Below is a small trained network, with its code and all its weights. Each question gives an input and a class and asks what happens when units are switched off, that is, made to give their printed mean instead of their output.

import numpy as np


def w(rows, s, z=0):
    codes = np.array(rows[::2]) - 128.0
    scale = np.full(codes.shape[1], s)
    scale[-1] = z or s
    return codes * scale


def norm(h):
    return h / np.sqrt((h * h).mean(-1, keepdims=True) + 1e-5)


def f(y):
    return np.maximum(y, 0)


def log_softmax(a):
    a = a - a.max(-1, keepdims=True)
    return a - np.log(np.exp(a).sum(-1, keepdims=True))


def net(x, mask):
    res = np.array(x, float).reshape(1, 4) / 4 @ E
    u = 0
    for l in range(4):
        y = f(norm(res) @ A[l][:, :-1].T + A[l][:, -1])
        res = res + np.where(mask[u : u + 10], y, B[l][:, -1]) @ B[l][:, :-1]
        u += 10
    return log_softmax(norm(res)[-1] @ U[:, :-1].T + U[:, -1])


A, B = {}, {}
E = w([
[16,148,74,42],'x0',
[4,24,182,139],'x1',
[102,45,24,211],'x2',
[112,43,51,240],'x3',
],0.0022)
A[0] = w([
[91,170,92,104,81],'0.n0',
[163,96,94,84,209],'0.n1',
[30,121,54,176,21],'0.n2',
[8,137,53,129,112],'0.n3',
[184,155,92,164,158],'0.n4',
[148,173,135,147,149],'0.n5',
[224,148,53,186,9],'0.n6',
[254,126,178,95,47],'0.n7',
[98,116,155,184,42],'0.n8',
[148,101,73,147,67],'0.n9',
],0.0051,0.0012)
B[0] = w([
[111,117,116,85,171],'0.n0',
[103,129,161,116,177],'0.n1',
[98,134,204,86,239],'0.n2',
[156,170,175,132,254],'0.n3',
[174,193,105,189,225],'0.n4',
[76,92,166,128,183],'0.n5',
[111,190,77,142,252],'0.n6',
[254,102,237,220,243],'0.n7',
[75,27,148,96,173],'0.n8',
[103,171,101,202,191],'0.n9',
],0.0043,0.0023)
A[1] = w([
[180,193,171,144,88],'1.n0',
[111,137,69,20,59],'1.n1',
[106,7,80,219,143],'1.n2',
[126,162,19,184,4],'1.n3',
[110,69,141,153,89],'1.n4',
[95,107,78,70,74],'1.n5',
[148,174,94,122,117],'1.n6',
[90,101,136,45,71],'1.n7',
[137,162,66,182,32],'1.n8',
[187,112,1,139,11],'1.n9',
],0.0059,0.0013)
B[1] = w([
[175,131,129,121,219],'1.n0',
[175,93,127,25,168],'1.n1',
[110,119,209,48,254],'1.n2',
[125,139,54,171,196],'1.n3',
[43,113,128,197,180],'1.n4',
[253,182,146,57,149],'1.n5',
[147,32,112,210,166],'1.n6',
[163,80,59,152,189],'1.n7',
[78,200,46,131,185],'1.n8',
[97,105,31,195,173],'1.n9',
],0.0043,0.0034)
A[2] = w([
[80,135,30,189,111],'2.n0',
[114,192,133,24,158],'2.n1',
[147,165,91,204,201],'2.n2',
[85,183,108,82,157],'2.n3',
[108,2,142,170,252],'2.n4',
[250,118,188,67,114],'2.n5',
[124,100,197,136,222],'2.n6',
[170,140,37,100,218],'2.n7',
[113,150,59,63,201],'2.n8',
[137,200,120,148,198],'2.n9',
],0.0064,0.0015)
B[2] = w([
[129,163,41,129,209],'2.n0',
[159,2,124,202,205],'2.n1',
[76,124,123,129,217],'2.n2',
[195,85,113,149,167],'2.n3',
[76,189,183,19,252],'2.n4',
[125,160,222,172,255],'2.n5',
[100,103,39,63,231],'2.n6',
[36,83,128,159,198],'2.n7',
[186,38,107,221,185],'2.n8',
[20,124,116,159,188],'2.n9',
],0.0051,0.0039)
A[3] = w([
[86,113,91,20,123],'3.n0',
[237,144,196,74,76],'3.n1',
[143,98,152,143,226],'3.n2',
[162,146,212,27,200],'3.n3',
[160,129,101,97,49],'3.n4',
[148,199,2,103,199],'3.n5',
[175,69,69,92,252],'3.n6',
[249,137,124,204,221],'3.n7',
[72,153,216,148,177],'3.n8',
[134,160,156,132,101],'3.n9',
],0.0064,0.0015)
B[3] = w([
[130,154,158,71,222],'3.n0',
[102,148,103,222,199],'3.n1',
[152,164,170,100,192],'3.n2',
[114,172,19,146,253],'3.n3',
[117,138,149,154,128],'3.n4',
[76,45,48,200,197],'3.n5',
[224,36,228,189,180],'3.n6',
[78,161,107,4,240],'3.n7',
[194,173,84,101,238],'3.n8',
[196,158,128,174,152],'3.n9',
],0.0047,0.0039)
U = w([
[204,249,166,160,30],'0',
[191,39,173,136,227],'1',
[109,130,50,204,185],'2',
[80,147,144,15,2],'3',
],0.013,0.00037)

Each question gives the input, the list of numbers given to net, and the class t.
The units are the neurons (one row each of A and B). Each row of codes is followed by its name. A weight is (code - 128) times the scale printed after its matrix; where a second scale follows, it is the last column's (A, B and U).
mask holds one flag per neuron, layer by layer. A switched-off neuron (its flag False) gives its mean, the last column of its row in B, instead of its output. The means were averaged over made-up inputs and are rounded, as every weight is.
A unit's drop is (log p(t) with every unit on - log p(t) with that unit switched off) / (log p(t) with every unit on - log p(t) with every unit switched off).
The circuit of an input: a set's keep is (log p(t) with only the set's units on - log p(t) with every unit switched off) / (log p(t) with every unit on - log p(t) with every unit switched off). Starting from the 12 units with the biggest drops (on a tie, the unit counted first), units are removed one at a time, each time the one whose removal leaves the highest keep (on an exact tie, the one counted first), for as long as the keep stays at least 0.8.
units of the circuit, in order: the units of the circuit, biggest drop first
unit that matters most: the unit with the biggest drop
top k neurons: the k neurons with the biggest drops, biggest first
k most important neurons of layer l: the k neurons of layer l with the biggest drops, biggest first
drop of u: that unit's drop, to one decimal
input [4,-5,0,-1], class 1: top 3 neurons : (1.n1; 0.n0; 0.n9)
input [-5,-6,2,-1], class 2: 4 most important neurons of layer 0 : (0.n6; 0.n2; 0.n4; 0.n3)
input [4,0,-7,-8], class 1: units of the circuit, in order : (2.n1; 2.n4; 2.n3)
input [3,0,-8,-3], class 0: 2 most important neurons of layer 2 : (2.n5; 2.n7)
input [-7,7,0,8], class 3: unit that matters most : 2.n4
input [4,-1,1,3], class 1: top 2 neurons : (0.n2; 0.n7)
input [5,-8,-1,-1], class 2: top 3 neurons : (0.n2; 1.n2; 0.n4)
input [1,-7,3,-5], class 2: top 3 neurons : (0.n2; 0.n6; 1.n2)
input [-7,2,7,-5], class 0: units of the circuit, in order : (2.n7; 3.n5)
input [4,0,7,6], class 3: units of the circuit, in order : (1.n2; 2.n4)
input [-2,-6,6,-7], class 2: top 2 neurons : (0.n6; 0.n2)
input [6,-4,-8,-8], class 0: top 4 neurons : (2.n5; 3.n1; 3.n3; 0.n7)
input [-4,-1,-5,6], class 0: drop of 0.n7 : 2.5
input [-1,-2,6,-7], class 0: unit that matters most : 0.n7
input [5,-4,-5,0], class 1: drop of 2.n1 : 0.3
input [0,2,4,0], class 3: drop of 0.n5 : 0.0
